Each row is followed by its class.
-27; -19; -37; -7; 26; -28; -33; 2; -32; -9; -15; -8; -4; -4; 6; -25; -7; -32; 8; -56; -1; 10; 44; 35; -1; 10; -30; -11; 13; -14; 11; 22
S
15; 26; 6; -17; -31; 17; 17; 12; 14; 8; -27; 11; -15; -52; -6; 38; 15; -2; -1; 21; 10; 9; -58; -6; 13; -15; 59; -17; -34; 12; -31; -26
T
-43; 27; -70; -37; 9; 7; -61; 17; -31; 59; -63; -10; 11; -9; -7; -9; -8; -10; 21; -17; -27; 61; 11; 5; 0; -2; 9; -13; -37; -14; 24; -23
U
8; 14; -18; -17; 23; 6; -32; 9; -24; 38; -29; -3; 3; -7; -19; -18; -8; 11; 4; -4; 0; 37; 2; 17; 5; 14; 17; 0; -8; 1; 11; -13
R
21; 29; 27; -9; -18; 20; 15; 3; 25; 21; -21; 17; -3; -12; 2; 9; 2; 8; 1; 15; 2; 12; -37; -21; -7; -11; 43; -13; -21; 1; -16; -18
U
11; -5; 10; 2; 12; 3; 1; -10; 1; -4; -2; -5; 10; -5; -6; 1; 3; 2; -3; -2; 1; -3; -21; -8; 8; 1; 16; 4; -1; -2; 14; -10
A
38; -22; 60; 38; 3; -1; 34; -30; 10; -27; 46; 20; 10; 36; 15; -9; -15; 24; -21; 34; 15; -51; -15; -17; 9; 5; -31; 11; 22; 10; -1; 16
Y
22; -4; 25; 15; 9; 2; 10; 2; 6; 4; 9; -3; -1; 0; -7; -10; -3; 8; -9; -7; 5; -5; -8; 10; 3; 11; 7; 6; 26; 12; -7; 1
R
15; -43; 63; 50; -15; -25; 66; 3; 35; -62; 44; 3; -5; 24; 9; -5; 1; -6; -16; -32; 4; -71; 26; 3; -8; 19; -32; 10; 57; 22; -21; 26
Q
14; 8; 1; -15; -19; 16; 5; 6; 23; 6; -14; 0; -1; -16; 3; 18; 5; 17; -1; 8; 9; 11; -34; -5; 3; -6; 30; 2; -14; 2; -7; -19
H
57; 29; 85; 13; -23; 37; 51; 3; 55; -7; 5; 36; -7; -1; 11; 14; -10; 39; -15; 48; 19; -20; -54; -41; -2; -13; 45; -12; -17; 18; -20; -27
U
70; -20; 85; 52; 2; -5; 46; -16; 31; -25; 46; 8; 5; 14; 11; -18; -17; 28; -23; 19; 25; -62; -20; -4; 4; 19; -15; 14; 44; 15; -10; 14
R
-9; -17; -14; 16; 25; -10; -20; -2; -6; -2; 7; -24; 21; 35; 12; -41; -17; 17; -3; 34; -4; -2; 43; 9; 11; 13; -45; 11; -2; 11; 39; 1
B
37; -22; 57; 23; 5; 7; 35; 2; 21; -15; 11; 19; 9; 22; 3; -2; -11; 39; -15; 37; 16; -47; -10; -12; 7; 9; -2; -1; 4; 17; 4; -10
Q
-30; -2; -24; -4; -6; -24; -4; 2; 2; -7; 0; -28; -13; -6; -6; -6; 25; -48; 15; -45; -13; 12; 31; 24; -27; -1; 5; 10; 14; 4; -23; 23
B
18; -1; 41; -2; -6; -3; 49; -3; 32; -27; 18; 5; -32; -40; 5; 24; 28; -34; -1; -31; 14; -34; -13; -2; -22; -14; 8; -2; 39; -2; -55; 15
Z
71; -11; 87; 34; -14; 11; 61; -20; 50; -31; 42; 21; 20; 26; 26; 4; -5; 46; -27; 74; 18; -49; -44; -16; 1; 10; 3; 6; 25; 18; -19; -5
X
-42; -18; -46; -21; 10; -17; -28; 14; -31; 14; -31; -15; -1; -4; -12; -18; 17; -28; 15; -50; -24; 25; 44; 24; -5; 17; -5; -5; 5; -1; 7; 6
Q
-5; 8; -53; -25; 14; 13; -48; -13; -40; 35; -30; 10; 12; 12; -2; -7; -15; 19; -2; 37; -6; 21; -9; -10; 18; 0; -8; -6; -45; -9; 28; -21
Y
18; 9; 20; -23; 9; 26; 17; 0; 20; 4; -4; 19; -20; -38; 2; 32; 18; 4; -4; 24; 20; -12; -32; -7; -1; -15; 34; -5; -2; -2; -34; -16
Z
-12; -21; -11; 10; -16; -35; 1; -10; -4; -23; 13; -23; 14; 7; 19; -24; 18; -38; 3; -43; -27; 3; 30; 31; -25; 23; -35; 6; 53; 1; -13; 26
X
32; -8; 43; 25; 1; 16; 37; -15; 20; -19; 18; 12; 0; 28; -1; -1; -6; 16; -19; 31; 9; -43; -21; 4; 0; 0; 15; -1; -3; 10; -14; -6
E
14; -14; 39; 22; 14; 2; 27; -14; 11; -20; 19; 6; -3; 36; -3; -15; -5; 2; -13; 2; 7; -29; 10; 5; -6; 6; -7; 10; 16; -3; -20; 18
E
33; 4; 62; 2; 12; 20; 43; -1; 33; -18; 13; 20; -23; -24; 8; 19; 5; 11; -4; 5; 22; -30; -27; -11; -10; -21; 22; 2; 14; 0; -45; -1
Z
32; 32; 28; -42; -62; 32; 36; 4; 57; -4; -19; 17; -33; -55; 2; 61; 41; -2; 10; -2; 21; 25; -70; -35; -17; -22; 93; -10; -31; -6; -64; -26
H
10; 16; -18; -18; 8; 8; -33; 13; -15; 39; -35; -11; -3; -29; -18; -9; 1; 1; 9; -17; -3; 26; -4; 9; 2; 4; 14; -8; -8; -3; 9; -17
R
-37; 3; -63; -18; 4; 3; -39; -1; -38; 23; -21; -14; 4; -6; -7; 6; 7; -15; 7; -7; -16; 17; 4; 6; 10; -6; -8; -7; -12; -4; 8; -4
Y
11; 5; 37; 27; -28; -10; 37; -2; 35; -24; 22; 3; -2; 0; 14; 11; 6; -15; -8; -8; 5; -28; -7; -8; -14; 5; -4; -1; 24; 11; -28; 9
U
0; -23; 37; 19; 8; -26; 33; -22; 10; -47; 31; 0; -9; 10; -4; -3; 20; -35; 1; -67; 5; -20; 19; 6; -23; 3; -5; 19; 47; 3; -31; 38
A
-4; -26; -7; 14; 28; -24; -17; 7; -6; -15; -2; -9; 16; 17; 10; -20; -21; 4; -12; 2; 15; -19; 23; 19; 9; 11; -45; -6; 21; -6; 22; 14
S
7; 8; -2; -14; -5; 23; -7; -10; -5; 15; -8; 16; -3; 1; -2; 15; 2; 14; -7; 29; 2; 9; -34; -17; 13; -8; 20; -7; -20; 1; -1; -17
Y
76; -1; 114; 49; -32; 5; 84; -9; 64; -39; 54; 6; -29; -28; 1; 17; 21; -2; -23; -6; 32; -66; -48; -6; -13; -3; 29; -1; 51; 27; -56; 12
R
26; -12; 39; 26; -12; -1; 32; -18; 22; -31; 26; 6; -6; 18; 5; 3; 6; -5; -15; 9; 10; -48; -9; 3; -14; 4; 2; 6; 12; 0; -31; 11
E
-25; 11; -74; -23; 3; -21; -58; 4; -46; 40; -34; -29; 4; -42; -15; 5; 20; -44; 22; -46; -11; 27; 15; 39; -12; 16; 11; -5; -5; -9; -3; -2
R
28; 21; 23; -6; -17; 21; 33; -1; 30; 6; -10; 23; -14; -23; -13; 47; 14; -1; 5; 0; 19; 8; -57; -12; -3; 5; 53; -7; -12; 7; -24; -25
N
-15; -16; -52; 13; 27; -33; -51; -2; -46; 20; -11; -34; 23; 1; -5; -40; -11; -17; 8; -36; -13; -5; 49; 38; 4; 30; -46; 8; 22; -10; 24; 19
R
13; 4; -1; -3; -3; 17; 8; -11; -2; 3; 5; 14; -2; 1; -1; 17; 1; 11; -12; 26; 4; -13; -35; -20; 11; -9; 10; 0; -7; 9; -3; -11
Y
4; 1; 7; 5; -17; 6; 26; -7; 19; -18; 10; -1; -21; -4; -8; 22; 20; -28; -9; -16; 3; -21; -14; 10; -13; 1; 21; 0; 10; 1; -41; 3
E
-12; -39; 7; 48; 26; -45; 24; -20; -11; -35; 39; -6; 10; 45; 2; -31; -13; -33; 6; -67; -5; -20; 47; 29; -5; 46; -55; 28; 60; -4; -1; 51
N
-28; -10; -52; -16; 44; 5; -57; -4; -50; 30; -34; -12; 28; 48; -2; -54; -20; 20; -5; 21; -20; 49; 43; 22; 17; 21; -32; 1; -17; -8; 54; -13
E
-18; 20; -64; -30; 23; 20; -55; 14; -39; 66; -67; -6; 29; -9; -9; 4; -30; 36; 2; 69; -3; 47; -26; 0; 49; -8; 6; -15; -67; -10; 40; -42
T
-22; -52; 11; 31; 46; -42; 9; -4; -13; -32; 35; -12; 6; 29; 6; -47; -20; -17; -4; -39; -11; -46; 67; 31; -8; 16; -83; 29; 68; -8; 7; 50
Z
-5; 17; -22; -36; 18; 26; -25; -9; -16; 30; -33; 6; 0; -23; -18; 21; 18; 7; 11; 8; 3; 37; -31; -10; 6; -17; 54; -8; -39; -1; 6; -29
A
3; -1; -17; 4; 23; 4; -9; -5; -12; 19; -15; 5; 17; 18; -5; -4; -13; 10; 2; 9; 2; 21; -9; 4; 17; 26; -6; 2; -7; 0; 28; -15
N
-53; -4; -99; -31; 52; -10; -83; -6; -70; 39; -49; -28; 28; 10; -12; -31; -11; -8; 19; -25; -25; 64; 41; 24; 17; 13; -20; 4; -23; -21; 49; -9
A
-19; -18; 4; 25; -18; -37; 10; -7; 6; -26; 24; -12; -1; 4; 16; -22; 8; -46; 8; -62; -16; -24; 43; 11; -29; 18; -44; 10; 49; 0; -20; 41
U
30; 2; 50; 2; -30; 0; 40; -3; 37; -28; 15; 13; -18; -15; 9; 12; 10; -6; 1; -32; 11; -13; -29; -12; -24; -7; 30; 13; 17; -1; -40; 10
H
27; -36; 53; 55; 18; -25; 39; -17; 22; -40; 55; -11; 18; 56; 16; -46; -24; 22; -19; 38; 10; -56; 40; 1; 11; 18; -59; 24; 36; 14; 22; 33
B
-41; 8; -67; -37; 20; -8; -56; 16; -41; 24; -45; -6; 4; -24; -7; 14; 2; -25; 13; -16; 4; 34; 16; 32; 4; 1; 11; -25; -20; -13; 8; -9
S
23; 13; 48; 5; -59; -10; 59; -6; 41; -50; 23; 1; -26; -43; 12; 31; 55; -53; 4; -53; -6; -24; -20; 3; -41; -8; 39; -11; 44; 8; -79; 17
X
11; -5; 32; 0; -16; 6; 38; 10; 24; -16; -10; 7; -14; -10; -3; 14; 22; -11; -2; -25; 2; -13; -8; -8; -7; 0; 26; -14; 6; 15; -23; -9
Q
-20; -17; -30; -9; 1; -26; -15; 2; -5; -9; -6; -14; -4; 4; 2; -20; 2; -23; 13; -72; -13; 15; 28; 19; -18; 9; -16; 23; 18; -11; -6; 24
H
-4; -33; -17; 45; 20; -42; 4; -16; -13; -19; 26; -15; 24; 37; 4; -28; -19; -21; -4; -29; -6; -26; 31; 22; 5; 46; -66; 21; 41; -5; 26; 27
N
47; 7; 71; 6; -41; 13; 50; -12; 46; -23; 21; 14; -5; -22; 16; 25; 32; 6; -9; 25; 8; -17; -43; -5; -15; -4; 36; -11; 19; 19; -38; -10
X
-17; -14; -13; 20; -2; -23; 8; 6; -9; -18; 4; -13; 3; -13; 6; -2; -7; -22; 0; -23; -4; -13; 8; 23; 14; 12; -21; 9; 19; 8; -15; 18
T
28; -19; 62; 21; 10; 1; 39; 7; 19; -25; 9; 20; 2; 36; -1; -17; -17; 28; -13; 13; 11; -31; 10; -9; -1; 12; -5; 0; 13; 12; -9; 3
Q
4; -38; 25; 42; 20; -30; 17; -22; -18; -41; 47; 4; 13; 56; 12; -51; -27; 3; -12; -14; -6; -44; 45; 4; 2; 22; -74; 22; 54; 3; 8; 46
Y
-2; -5; 6; -13; 23; 5; 9; 0; 2; -12; 0; 3; -17; -27; 4; -6; 17; -19; 1; -20; 2; -9; 14; 11; -4; -2; 5; -1; 19; -5; -25; 8
Z
-15; -10; -20; -18; 33; 3; -32; 13; -28; 26; -39; -1; 17; 18; -10; -26; -8; 21; 9; 6; -4; 24; 33; 12; 14; 19; -4; -7; -19; 0; 25; -10
Q
3; 5; 14; 13; -3; 2; 8; 0; 14; -4; 4; 6; 3; 13; 13; -18; -10; 4; -9; 3; -5; -3; 7; -12; -4; 7; -17; -1; 9; 7; 1; 0
U
8; -10; -15; 0; 17; 4; -16; 2; -3; 3; -9; -2; 16; 22; 13; -32; -25; 28; -8; 2; -5; 11; -3; 3; 12; 14; -14; 16; 3; -1; 27; -7
H
-26; 0; -15; 3; -11; -21; -3; -3; -6; -4; 5; 1; -9; -6; 4; -9; 9; -42; 9; -58; -17; 2; 30; 13; -22; 11; -13; 4; 27; 1; -18; 24
U
57; -1; 82; 31; 4; 0; 42; -5; 27; -19; 22; 8; 3; 16; 3; -20; -7; 27; -17; 13; 25; -22; -9; -3; 0; 14; 1; 3; 34; 16; -16; 7
R
-32; 17; -58; -50; 8; -8; -49; 13; -39; 26; -52; 0; -16; -49; -13; 19; 19; -36; 27; -46; 1; 41; 7; 30; -12; -14; 40; -28; -27; -16; -11; -4
S
-2; -36; -6; 44; 32; -38; -1; -7; -22; -19; 16; -13; 37; 41; 18; -45; -44; 11; -16; 21; 1; -27; 33; 19; 35; 35; -83; 21; 25; 4; 36; 25
T
-48; -42; -45; 12; 31; -51; -19; 5; -43; -15; -3; -25; 14; 32; -5; -52; -1; -43; 12; -71; -25; -7; 88; 40; -10; 40; -62; 12; 40; -3; 10; 43
Q
10; -13; 16; 26; -2; -15; 23; 6; 5; -20; 13; -3; 2; -12; 1; -4; -12; 2; -10; 8; 6; -31; -7; 14; 21; 9; -15; 8; 13; 16; -6; 12
T
31; -5; 45; 20; -22; 0; 39; -7; 32; -27; 23; 1; 7; 4; 20; 6; 9; 6; -10; 10; -1; -20; -21; 5; -12; 6; 2; 1; 34; 14; -28; 1
X
3; -17; 4; 21; -11; -17; 17; -18; 5; -26; 18; -12; -6; 12; 1; -9; 11; -30; -6; -24; -4; -33; 14; 23; -18; 13; -7; 6; 17; -6; -29; 22
E
7; 0; 11; 11; -3; -21; 5; 2; -6; 0; 0; -15; -6; -11; -13; -16; 9; -32; 8; -52; -2; -7; 16; 29; -21; 13; 5; -1; 35; 1; -32; 21
R
-26; -9; -33; 3; -16; -28; -7; 6; -10; -9; -8; -16; -9; -38; 0; 12; 7; -42; 11; -51; -12; 2; 1; 27; 3; 8; -2; 10; 10; -3; -26; 18
T
31; -22; 61; 40; 13; 0; 44; -19; 20; -34; 34; 5; 5; 52; 4; -25; -14; 24; -21; 24; 15; -44; 13; 5; -1; 6; -24; 10; 24; 7; -15; 20
E
10; 5; 17; 3; -2; 14; 10; 6; 25; 5; 7; -9; 0; 2; -2; 4; 4; 11; -7; 48; 5; -10; -17; -9; 0; -10; 15; 2; -8; 20; 5; -17
B
-33; -21; -63; -11; 70; -6; -61; 3; -53; 21; -18; -10; 24; 20; 7; -45; -31; 16; -2; 20; -13; 5; 51; 25; 18; 16; -55; 14; 1; -17; 40; 1
Z
32; -1; 33; 11; 12; -1; 7; -3; 1; 19; 2; 1; -1; 0; -15; -17; -12; 16; -2; -4; 7; 0; -9; 15; 3; 10; 10; 5; 17; 3; -5; 5
R
-1; 6; -7; -7; -5; 8; 5; 12; 1; 14; -22; 7; -5; -28; -9; 22; -5; 4; -1; 13; 2; 2; -34; 3; 20; -10; 19; -3; -22; 14; -3; -17
T
